How the states are linked:
ZL: %>PQ, @>FT, ^>NR, *>FH, &>LJ, !>LT
SG: %>MG, @>PJ, ^>ZN, *>FL, &>TH, !>RL
GB: %>BH, @>MR, ^>JP, *>NQ, &>MG, !>PP
FP: %>TB, @>MS, ^>MC, *>DZ, &>QB, !>NL
JP: %>DC, @>JN, ^>PJ, *>GB, &>PP, !>QH
HR: %>DL, @>TC, ^>DG, *>GS, &>MD, !>MZ
GQ: %>FH, @>PQ, ^>MJ, *>CM, &>BM, !>TN
MZ: %>JM, @>GS, ^>JR, *>MD, &>HH, !>FZ
FM: %>MD, @>JM, ^>RC, *>BR, &>BS, !>QS
TC: %>RQ, @>GN, ^>RG, *>CD, &>HP, !>GS
RG: %>HG, @>PC, ^>FB, *>TC, &>GS, !>HR
GS: %>FB, @>CD, ^>HR, *>HP, &>ZM, !>MD
BM: %>MJ, @>NR, ^>TN, *>NJ, &>MB, !>MR
TB: %>PG, @>NH, ^>DM, *>FS, &>MC, !>RJ
FC: %>LT, @>GQ, ^>JQ, *>TN, &>JN, !>SL
CR: %>FQ, @>GD, ^>BB, *>NH, &>FS, !>TB
QH: %>DH, @>GB, ^>FL, *>PP, &>HN, !>ZB
FT: %>PM, @>CQ, ^>NM, *>CF, &>MF, !>FH
MD: %>DG, @>HP, ^>MZ, *>ZM, &>RC, !>HH
PJ: %>GM, @>SL, ^>DH, *>JP, &>QH, !>FL
CL: %>FZ, @>FM, ^>ZQ, *>QS, &>FQ, !>HS
FH: %>ML, @>CF, ^>ZL, *>MF, &>MJ, !>LJ
GM: %>JN, @>PR, ^>NQ, *>DC, &>DH, !>HB
BH: %>MB, @>FC, ^>DC, *>SL, &>JP, !>PJ
FB: %>QF, @>BL, ^>DL, *>RG, &>HR, !>DG
GG: %>BQ, @>FP, ^>CG, *>NL, &>NZ, !>MM
HB: %>GB, @>DC, ^>MG, *>DH, &>SG, !>ZN
SQ: %>QH, @>HB, ^>HN, *>ZN, &>SN, !>TR
JD: %>CZ, @>DQ, ^>CF, *>TM, &>PQ, !>GJ
MJ: %>ZL, @>GJ, ^>LJ, *>GQ, &>TN, !>FC
LD: %>QZ, @>BB, ^>DZ, *>DM, &>BQ, !>LG
JN: %>JQ, @>BM, ^>SL, *>MR, &>NQ, !>GB
HJ: %>SN, @>ZB, ^>DJ, *>HD, &>PC, !>BL
CP: %>FM, @>MZ, ^>BS, *>FZ, &>GD, !>QJ
RL: %>SQ, @>FL, ^>SN, *>TH, &>HJ, !>DJ
NJ: %>GQ, @>ZL, ^>BM, *>LT, &>PR, !>MB
FZ: %>BR, @>MD, ^>CP, *>HH, &>ZQ, !>GD
CQ: %>NZ, @>BZ, ^>CZ, *>SF, &>JD, !>CF
TH: %>ZN, @>QH, ^>RL, *>ZB, &>HD, !>HJ
TM: %>CQ, @>MM, ^>JD, *>PM, &>ML, !>PQ
GD: %>BS, @>HH, ^>QJ, *>ZQ, &>GT, !>NH
PG: %>GT, @>RZ, ^>MS, *>BB, &>DM, !>LD
RQ: %>JL, @>HJ, ^>HG, *>BL, &>RG, !>FB
RJ: %>LD, @>FS, ^>BQ, *>MC, &>GG, !>CG
TG: %>GS, @>DL, ^>ZM, *>JM, &>BR, !>FM
LJ: %>NR, @>MF, ^>LT, *>MJ, &>FC, !>JQ
MR: %>FC, @>NJ, ^>JN, *>MB, &>GM, !>NQ
RC: %>MZ, @>TG, ^>HH, *>FM, &>QS, !>CL
QB: %>MC, @>LD, ^>NL, *>LG, &>QM, !>QP
NL: %>RJ, @>DZ, ^>GG, *>QB, &>QP, !>NZ
DG: %>GP, @>RG, ^>JM, *>HR, &>MZ, !>JR
MC: %>DM, @>QZ, ^>RJ, *>FP, &>NL, !>GG
BQ: %>DZ, @>TB, ^>LG, *>RJ, &>CG, !>BZ
BZ: %>QB, @>RJ, ^>QM, *>CG, &>DQ, !>SF
MM: %>BZ, @>NL, ^>DQ, *>NZ, &>HQ, !>PM
DJ: %>TR, @>TH, ^>RN, *>HJ, &>BL, !>RQ
PR: %>BM, @>LJ, ^>MB, *>JQ, &>BH, !>DC
DQ: %>QM, @>GG, ^>SF, *>MM, &>PM, !>TM
QF: %>PC, @>RN, ^>CD, *>HG, &>DL, !>GP
QZ: %>CR, @>HS, ^>FS, *>MS, &>DZ, !>FP
QM: %>NL, @>BQ, ^>QP, *>BZ, &>SF, !>CQ
FL: %>HB, @>JP, ^>SG, *>QH, &>ZB, !>TH
JL: %>HD, @>SN, ^>GN, *>RN, &>HG, !>QF
DL: %>CD, @>RQ, ^>GP, *>FB, &>DG, !>JM
MG: %>JP, @>GM, ^>PP, *>HB, &>ZN, !>SQ
QP: %>GG, @>LG, ^>NZ, *>QM, &>CQ, !>CZ
ZN: %>PP, @>DH, ^>SQ, *>SG, &>RL, !>SN
FQ: %>ZQ, @>BS, ^>HS, *>RZ, &>BB, !>PG
MF: %>NM, @>JD, ^>FH, *>GJ, &>GQ, !>MJ
RZ: %>CL, @>CP, ^>FQ, *>QJ, &>CR, !>BB
DM: %>MS, @>CR, ^>LD, *>TB, &>RJ, !>BQ
JM: %>HP, @>FB, ^>TG, *>DG, &>JR, !>BR
HP: %>RG, @>QF, ^>GS, *>GP, &>TG, !>ZM
HN: %>FL, @>MG, ^>ZB, *>SQ, &>TR, !>ZP
TR: %>ZB, @>ZN, ^>ZP, *>SN, &>RN, !>JL
CF: %>HQ, @>SF, ^>FT, *>JD, &>GJ, !>MF
JQ: %>NJ, @>MJ, ^>PR, *>FC, &>SL, !>BH
CD: %>BL, @>JL, ^>TC, *>QF, &>GP, !>HP
CZ: %>MM, @>QM, ^>HQ, *>CQ, &>CF, !>FT
NQ: %>SL, @>MB, ^>GB, *>GM, &>HB, !>MG
CM: %>MF, @>ML, ^>GQ, *>NR, &>NJ, !>BM
BB: %>HS, @>QJ, ^>PG, *>CR, &>TB, !>DM
RN: %>ZP, @>RL, ^>JL, *>DJ, &>RQ, !>HG
NR: %>GJ, @>NM, ^>CM, *>ZL, &>LT, !>NJ
SL: %>PR, @>TN, ^>BH, *>JN, &>GB, !>JP
GJ: %>FT, @>TM, ^>MF, *>PQ, &>CM, !>GQ
GP: %>TC, @>HG, ^>HP, *>DL, &>JM, !>TG
GT: %>QJ, @>CL, ^>NH, *>HS, &>MS, !>QZ
MS: %>NH, @>FQ, ^>QZ, *>PG, &>LD, !>DZ
ZP: %>TH, @>SQ, ^>HD, *>TR, &>JL, !>GN
PC: %>DJ, @>ZP, ^>BL, *>GN, &>CD, !>TC
HD: %>RL, @>HN, ^>HJ, *>ZP, &>GN, !>PC
SF: %>QP, @>CG, ^>CQ, *>DQ, &>TM, !>JD
HS: %>GD, @>QS, ^>GT, *>FQ, &>PG, !>MS
MB: %>TN, @>LT, ^>MR, *>PR, &>DC, !>GM
PM: %>SF, @>NZ, ^>TM, *>HQ, &>NM, !>ML
ZQ: %>CP, @>RC, ^>GD, *>CL, &>HS, !>GT
ZM: %>HR, @>GP, ^>MD, *>TG, &>FM, !>RC
PP: %>PJ, @>NQ, ^>QH, *>MG, &>SQ, !>HN
NZ: %>CG, @>QB, ^>MM, *>QP, &>CZ, !>HQ
LG: %>FP, @>DM, ^>QB, *>BQ, &>BZ, !>QM
ZB: %>SG, @>PP, ^>TH, *>HN, &>ZP, !>HD
NH: %>RZ, @>ZQ, ^>CR, *>GT, &>QZ, !>FS
QJ: %>QS, @>FZ, ^>RZ, *>GD, &>NH, !>CR
PQ: %>CF, @>PM, ^>GJ, *>ML, &>NR, !>CM
JR: %>TG, @>HR, ^>BR, *>MZ, &>FZ, !>CP
ML: %>JD, @>HQ, ^>PQ, *>NM, &>ZL, !>NR
BR: %>ZM, @>DG, ^>FM, *>JR, &>CP, !>BS
HQ: %>DQ, @>QP, ^>PM, *>CZ, &>FT, !>NM
BS: %>RC, @>JR, ^>QS, *>CP, &>QJ, !>RZ
LT: %>CM, @>FH, ^>NJ, *>LJ, &>JQ, !>PR
HG: %>GN, @>DJ, ^>QF, *>RQ, &>FB, !>DL
FS: %>BB, @>GT, ^>TB, *>QZ, &>FP, !>MC
DZ: %>FS, @>PG, ^>FP, *>LD, &>LG, !>QB
DH: %>NQ, @>BH, ^>HB, *>PJ, &>FL, !>SG
CG: %>LG, @>MC, ^>BZ, *>GG, &>MM, !>DQ
TN: %>LJ, @>CM, ^>FC, *>BM, &>MR, !>JN
DC: %>MR, @>JQ, ^>GM, *>BH, &>PJ, !>DH
NM: %>TM, @>CZ, ^>ML, *>FT, &>FH, !>ZL
QS: %>HH, @>BR, ^>CL, *>BS, &>RZ, !>FQ
GN: %>HJ, @>TR, ^>PC, *>JL, &>QF, !>CD
BL: %>RN, @>HD, ^>RQ, *>PC, &>TC, !>RG
SN: %>HN, @>SG, ^>TR, *>RL, &>DJ, !>RN
HH: %>JR, @>ZM, ^>FZ, *>RC, &>CL, !>ZQ

The rows follow the links: the fewer symbols apart two states are, the more alike their rows tend to be.

Each row is also shifted at random along 8 hidden directions that mean nothing.

Name the state of each row.
53	4	-30	111	3	-19	8	-69	83	32	-86	-20	-48	43	45	100	5	-233	1	-71	-63	-56	-133	139	-85	-38	100	-6	-12	-110	-63	-111	123	9	-27	56	43	54	43	28	-64	-68	-59	-14	-82	149	-6	-21	-48	101	-66	-86 | QF
-106	-87	0	51	11	-127	3	-38	-39	75	-19	24	14	-26	-6	-16	-30	-48	46	56	21	13	39	142	-18	-10	-10	86	-33	-206	-9	-47	-49	-56	-15	13	233	3	14	156	-36	-30	15	6	-86	68	-7	17	-8	-5	-46	-77 | HS
-72	29	-2	-14	37	68	-127	-49	41	-71	80	-32	5	8	54	-66	55	-80	-10	-48	-49	29	-46	116	-41	35	70	-37	17	-32	-23	18	101	45	-81	27	-73	56	17	-58	-29	3	3	57	-52	21	-52	-5	-18	-38	-33	65 | QH
276	55	-36	16	98	1	12	25	12	15	-25	83	-33	-100	-52	111	-57	-27	-36	-114	49	-115	-50	-24	-84	-11	57	-53	29	-29	-24	33	-3	-58	-53	-83	-74	-8	-14	-113	73	1	-29	112	21	84	46	-34	-182	82	73	-22 | MM
-132	-16	14	25	-26	-14	14	-60	58	-4	-103	-38	-21	22	32	82	48	-109	18	16	-29	-38	-85	71	-60	-18	78	-22	-19	-19	-69	-79	48	29	-13	35	44	26	57	84	-77	-15	-26	-47	-36	26	27	-6	-1	33	-80	-45 | HJ
-206	36	179	-84	-20	56	-74	-48	4	-94	-196	-28	-1	-37	-30	-100	-3	170	12	32	27	14	-11	-84	-92	66	-24	-40	8	101	17	-41	-37	84	-7	-25	-66	-28	-66	-18	15	71	74	-127	33	-95	7	33	36	-42	35	42 | LT
6	55	-19	-38	-53	49	63	17	10	-53	-126	-45	-21	46	-44	63	30	49	-27	46	-12	-64	-67	-218	44	16	-28	-24	32	269	-27	-24	-29	70	58	-43	-117	-17	-12	-45	-52	22	-60	-196	112	-96	38	-36	49	77	43	-6 | BH
-20	32	79	-36	-35	-10	24	84	19	-37	109	-61	5	46	55	10	27	1	17	45	-81	50	59	58	154	-3	-12	-38	28	0	-18	18	81	11	43	42	-11	10	26	24	-40	17	-1	23	33	-108	-72	-19	93	-81	-37	104 | SQ
-4	75	156	-7	3	5	110	-68	8	-74	-178	-28	-15	-27	-17	-33	-51	105	-26	38	-49	20	4	34	-125	81	9	-31	53	-5	-44	-9	-57	112	-2	11	-52	-114	-59	-68	36	17	-9	33	-18	17	53	-41	79	-129	1	15 | PR
-64	34	-15	40	-21	19	125	-106	50	-35	37	-38	1	67	49	22	-9	-142	-35	-43	-80	47	-96	176	-153	16	66	-13	25	-28	-69	-55	29	105	-11	60	-24	-96	-11	-6	-18	-57	-4	135	-113	98	81	-75	101	-163	-69	-20 | ZB
119	20	-86	34	75	-182	139	112	-21	47	176	63	-10	-66	-63	227	-96	-217	11	-66	22	-127	-65	165	56	-70	4	28	38	-163	-84	-28	3	-111	-11	-75	184	-37	-5	99	-46	-54	0	124	-3	54	38	-96	-129	23	33	-59 | QM
189	69	83	4	18	58	102	6	38	-45	0	-37	-15	-34	56	-19	-4	76	-28	10	-78	68	83	52	-27	53	34	-75	43	-56	-30	119	12	68	-21	68	-127	-66	24	-145	77	-5	-53	200	4	21	6	-16	51	-142	-41	81 | ZN
-55	1	-117	107	-45	-53	316	-1	36	7	-109	-22	-71	-10	-28	188	-53	-104	-24	3	-17	-50	-80	-27	-102	-67	22	44	-43	-55	-55	14	-69	80	56	119	48	-118	14	-38	49	-117	-42	101	57	136	149	-5	28	41	-68	-145 | CD
61	32	148	-50	-78	27	20	7	48	58	78	37	31	115	25	23	-59	-13	-10	-133	17	38	-45	34	-36	-65	-36	-76	6	127	69	-193	71	-45	124	-56	-59	-70	-77	93	31	36	145	0	-79	-59	36	-44	99	-140	57	36 | DZ
-17	13	-131	2	45	45	-111	-73	-63	-43	207	20	51	50	-17	-164	-22	-83	-46	-69	0	56	-63	69	-57	55	-43	74	40	39	32	8	-3	39	-67	-54	-32	-2	-89	-66	-22	-23	23	6	-91	62	-25	-56	23	-71	71	10 | JD
-15	72	54	-46	13	25	67	2	28	-54	-116	7	-29	-6	-22	108	9	53	-42	-4	-19	-86	-47	-66	-35	10	71	-68	25	111	-47	-22	-6	47	27	-40	-135	-46	-9	-58	17	56	-11	19	61	-41	58	-55	-18	12	19	40 | SL
96	56	37	17	-22	-89	177	86	-45	-11	-190	0	-46	-29	-109	109	-87	86	-6	75	6	-101	-6	-184	74	8	-89	40	43	92	-22	-25	-91	16	84	-56	36	-68	-62	-19	-11	-3	-55	-174	139	-45	35	-37	12	110	88	-64 | CF
-229	8	62	-21	40	9	-75	-13	5	-82	-92	-22	-24	-52	17	-33	47	71	6	51	-30	-10	36	39	-8	34	75	-8	-30	-96	-14	50	28	48	-37	51	-35	38	21	-48	17	41	15	44	34	-14	-40	42	-30	30	-47	61 | SG
-37	45	63	-35	-19	25	35	12	47	-60	-128	-47	-30	-28	-11	77	29	21	6	22	-6	-52	-50	-72	-14	10	26	-63	18	94	-57	-5	10	51	-1	-3	-55	-4	22	-15	-31	16	-27	-74	74	-62	28	-2	-14	29	-11	11 | PJ
-53	-32	15	10	2	59	23	-26	9	-34	-81	-42	-12	-83	39	-87	38	133	15	77	-1	84	108	-28	-51	40	16	-10	-38	-97	9	160	-64	62	-53	117	-23	-12	53	-94	83	-18	-27	119	32	26	11	95	17	-49	-80	15 | PC
86	28	-59	-16	38	-18	-50	52	-19	-43	137	-43	18	-4	10	-5	47	-74	5	51	-57	-7	12	50	139	44	-7	5	64	7	-63	76	44	-4	-61	-33	18	63	40	-8	-101	0	-91	-33	21	-57	-79	-48	-14	4	-2	58 | GM
-314	-1	-153	-55	45	-47	47	72	-42	-94	81	3	-16	-64	-60	127	46	-24	-10	50	31	-99	-37	-48	63	-24	41	38	-29	19	-51	94	-55	22	-18	-5	9	-2	23	-7	-21	10	12	57	131	-60	46	-8	-80	73	-13	9 | NQ
334	-6	71	48	-7	168	-56	-128	82	64	-121	6	-2	1	83	-120	16	74	-25	-86	2	100	29	-29	-189	28	48	-97	-12	13	49	30	21	19	-49	56	-168	1	35	-140	116	-14	-40	100	-105	117	25	64	0	-60	-32	-5 | BR
151	-21	16	59	-18	-4	-96	-20	14	71	-131	15	-15	20	-22	-24	-31	-43	25	-41	35	-38	-54	-74	-5	-16	-45	23	-4	29	37	-106	42	-55	4	-39	48	79	-19	37	-40	-20	-26	-218	-18	46	-51	33	-51	158	52	-81 | FS
176	7	90	5	65	27	-129	-14	-11	47	-78	80	-2	-29	3	-68	-25	119	-17	-47	21	-15	70	-14	-26	19	38	-27	-8	-60	65	-8	25	-72	-8	-48	-81	41	-23	-67	87	65	18	38	-33	37	-58	23	-87	54	58	45 | FP
-64	-32	24	-13	-3	17	-96	-29	-7	33	79	46	27	17	7	-78	-27	-6	7	-83	49	41	-7	55	-61	-25	-18	10	-34	-32	72	-60	20	-41	2	-20	14	4	-46	37	40	9	109	34	-76	24	-7	25	-5	-48	29	2 | TB
-232	-12	-151	-51	62	73	-127	-111	-70	-77	79	46	39	-2	-48	-123	29	24	-58	-36	54	-4	-73	-37	-131	60	21	55	-7	105	27	33	-76	62	-75	-69	-94	-12	-67	-78	18	30	52	19	-32	28	49	-21	-33	-23	56	6 | GJ
126	-66	-19	24	-92	73	-63	-30	-14	55	0	-79	43	98	66	-181	73	80	25	110	-41	144	106	-112	122	38	-99	36	-1	105	56	42	-7	17	26	62	2	67	51	16	-51	-16	-90	-175	-16	-53	-84	59	153	-8	-40	5 | GS
27	63	32	18	54	-57	87	-31	11	-57	-78	-2	-25	-88	-52	63	-70	-75	-5	-23	-6	-59	-84	100	-128	43	21	-5	60	-83	-89	-5	-31	50	-72	-29	60	-68	-40	-25	-18	-38	-24	43	-18	71	59	-54	-58	-38	14	-50 | MJ
18	-52	-10	59	53	-120	-21	-56	-95	33	-20	13	34	-51	-39	-131	-60	12	27	99	2	42	73	123	-11	79	-68	129	34	-196	-13	24	-103	-21	-73	-22	218	-10	-34	68	-46	-32	-47	-39	-85	74	-41	-10	4	-30	8	-61 | NL
209	16	125	-83	-96	164	63	61	41	-8	233	-82	60	43	125	-171	35	199	7	11	-43	264	209	-36	81	22	-98	-120	22	94	85	169	8	40	48	114	-172	-80	35	-101	124	9	38	214	6	-140	-18	59	218	-330	-53	167 | RQ
-160	19	121	-49	111	-69	-11	7	-79	-58	-122	73	-7	-144	-55	-42	-46	235	-15	74	29	-42	133	41	-50	71	50	17	-10	-185	7	94	-113	3	-37	-32	0	-60	-46	-60	114	89	53	169	35	-3	4	11	-79	-38	26	74 | FT
-35	-18	-160	2	46	8	-46	25	15	-13	219	-5	10	11	49	65	81	-157	-12	-22	-32	-12	-22	110	71	-30	83	-6	-10	-54	-46	76	78	-28	-57	26	-16	69	84	-5	-46	-20	-42	142	-14	18	-23	-26	-59	16	-66	42 | HD
-91	-71	-45	39	69	-29	-168	-51	-18	65	40	82	10	9	35	-35	31	-47	-4	-41	12	-22	24	136	-20	-27	101	40	-66	-182	40	-39	56	-91	-30	0	40	94	30	47	20	31	40	92	-98	97	-62	24	-94	77	-29	8 | ZQ
134	56	-115	-1	32	18	80	-14	-10	-36	63	8	1	-18	-54	54	-33	-76	-44	-55	19	-48	-100	-41	-68	25	-16	-3	63	117	-50	27	-44	39	-43	-68	-54	-60	-40	-80	-13	-36	-51	17	12	33	78	-76	-34	-22	58	-39 | ZL
328	21	71	55	42	-31	-66	45	19	81	-89	52	-31	-26	-11	44	-51	-17	12	-61	4	-68	14	-12	45	-23	12	-27	21	-73	19	-52	74	-105	2	-53	8	76	3	-18	16	11	-44	-57	-11	52	-74	5	-113	143	58	-13 | DM
95	-16	-18	19	-63	41	56	23	40	62	124	3	12	64	46	13	-16	-50	0	-81	6	71	3	7	1	-69	-28	-27	-31	26	55	-28	42	-29	64	50	-27	-28	6	12	50	-40	52	82	-36	17	25	17	62	-72	-14	-7 | HH
-10	23	-183	58	54	-58	142	63	-23	-75	-93	-36	-71	-126	-79	140	1	-54	-4	78	2	-116	-45	-109	34	10	11	59	5	-51	-96	162	-77	55	-69	38	48	5	48	-114	-22	-74	-138	-11	163	60	44	11	-123	185	-15	-92 | DH
28	8	-77	41	65	-29	11	-46	-86	-88	32	-63	22	-110	-46	-192	-43	22	11	104	-20	85	52	63	-39	139	-102	111	69	-138	-41	183	-113	99	-149	27	124	-33	-45	-102	-26	-76	-95	-2	-9	68	-32	9	19	-78	9	-38 | LJ

Where do the symbols, taken in turn from left to right, take each start?
Answers are names.
-134	30	-49	-46	72	-40	51	-38	-43	-49	191	54	41	-22	-27	8	-47	-50	-45	-57	10	0	-38	175	-109	21	36	17	28	-64	-29	11	-51	24	-43	-52	3	-109	-66	-1	33	9	83	231	-80	39	77	-91	-3	-184	19	34
% % % * @ %: RJ
-89	-63	-11	-30	31	5	-73	31	-40	31	-12	61	6	-86	-20	-41	7	138	19	7	97	0	90	-73	-3	-24	-4	13	-75	-71	74	76	-72	-65	-11	0	16	23	8	-10	98	35	73	72	42	-9	2	92	-88	47	11	7
% % ^ % !: HS
28	-60	2	79	18	-24	-36	-86	36	64	-111	-1	-15	-31	40	-2	23	-71	28	11	-3	2	-4	114	-96	-2	74	10	-33	-170	-31	-22	15	-24	-65	51	98	50	67	50	-15	-38	-49	28	-90	121	-5	41	-57	48	-83	-71
^ % @ ! % & *: HR
7	-75	-157	17	-30	54	-98	21	-54	-25	211	-109	52	9	56	-215	92	-3	43	125	-33	167	116	-31	171	62	-116	85	10	-12	23	205	-15	33	-81	93	74	93	70	-35	-72	-67	-99	-65	23	-47	-116	81	93	-31	-62	25
^ @ ^ % ! %: SN
31	-15	-297	41	-29	94	12	-17	34	-8	148	-38	-10	78	10	74	87	-210	-38	-62	-1	-31	-151	-110	14	-52	22	19	-17	190	-30	38	41	35	-26	25	-86	58	60	-69	-66	-84	-86	-52	37	52	46	-13	-24	119	-20	-72
* & ^ ^ @: HJ
126	21	16	-10	-77	41	112	93	65	36	136	-28	-7	92	67	95	18	-35	-3	-48	-45	44	22	-28	111	-82	-7	-74	-10	88	23	-10	86	-19	108	60	-91	-22	41	0	26	-14	16	82	36	-61	6	-15	93	-62	-30	55
! & * ^ & ^: RC
285	-29	-15	57	-14	82	-91	11	22	68	-78	-7	-21	3	37	-69	33	58	8	-7	7	33	68	-144	59	-7	-23	-16	-21	23	63	61	41	-48	-5	38	-70	101	55	-89	38	-12	-82	-83	27	33	-76	85	-39	138	4	-14
* ! ! * * * * @: RC
206	14	64	-37	-11	-8	-49	36	-10	66	152	37	47	72	15	-19	-28	-13	-4	-55	-2	27	25	42	81	-15	-44	-35	47	68	35	-83	46	-87	48	-92	-13	2	-30	69	-22	38	36	-16	-67	-64	-42	-61	40	-84	63	59
! ^ ^ * *: QP
-122	-46	26	-90	-41	45	-72	43	13	46	94	61	28	23	7	22	20	73	11	-78	100	7	14	-81	7	-87	-9	-52	-72	107	92	-59	6	-83	69	-38	-57	3	-5	74	65	60	152	34	13	-96	35	47	-16	-23	28	44
% ! & @ @ & @ !: GT
167	-15	151	36	-63	29	-57	-12	86	86	-171	-13	-24	42	55	21	9	-5	39	-36	-8	3	-3	-28	-3	-44	14	-70	-21	13	28	-121	96	-52	47	21	-3	72	43	62	-12	10	-9	-129	-35	2	-48	53	3	75	-21	-21
* ! ! @ !: QJ
101	38	-269	-10	63	70	-2	19	-65	-41	195	56	12	21	-67	11	-1	-40	-86	-78	34	-58	-74	-146	14	7	-16	47	27	182	24	97	-46	15	-23	-80	-161	-13	-55	-174	31	-14	-36	42	62	38	44	-63	-63	66	108	-3
! ! @ ! * & ^: FC
-90	41	73	-56	-7	-25	2	57	-32	-68	11	-40	9	9	-17	-31	2	78	2	83	-43	7	49	-22	115	45	-43	9	40	50	-11	17	-2	38	29	-20	-9	-12	-29	3	-44	41	0	-73	63	-115	-49	-28	67	-39	24	76
@ * ^ & %: NJ
1	52	-34	-15	15	19	112	0	39	-60	17	-25	-18	-34	-10	108	4	-67	-22	-25	-15	-41	-77	19	-68	2	47	-52	31	44	-79	37	-8	58	-33	5	-52	-57	15	-47	-5	-23	-30	91	29	7	81	-49	-20	-52	-21	-5
@ * * ! ^ @ * *: JQ
213	-31	-12	37	-5	29	62	12	24	67	-43	-1	-12	-38	42	21	27	59	10	28	-1	33	92	-44	8	-9	21	-34	-20	-55	2	98	-31	-30	-7	61	-18	4	81	-46	62	-22	-75	103	13	39	17	46	-17	6	-58	-9
% & ! ^ & ! ^ !: QZ
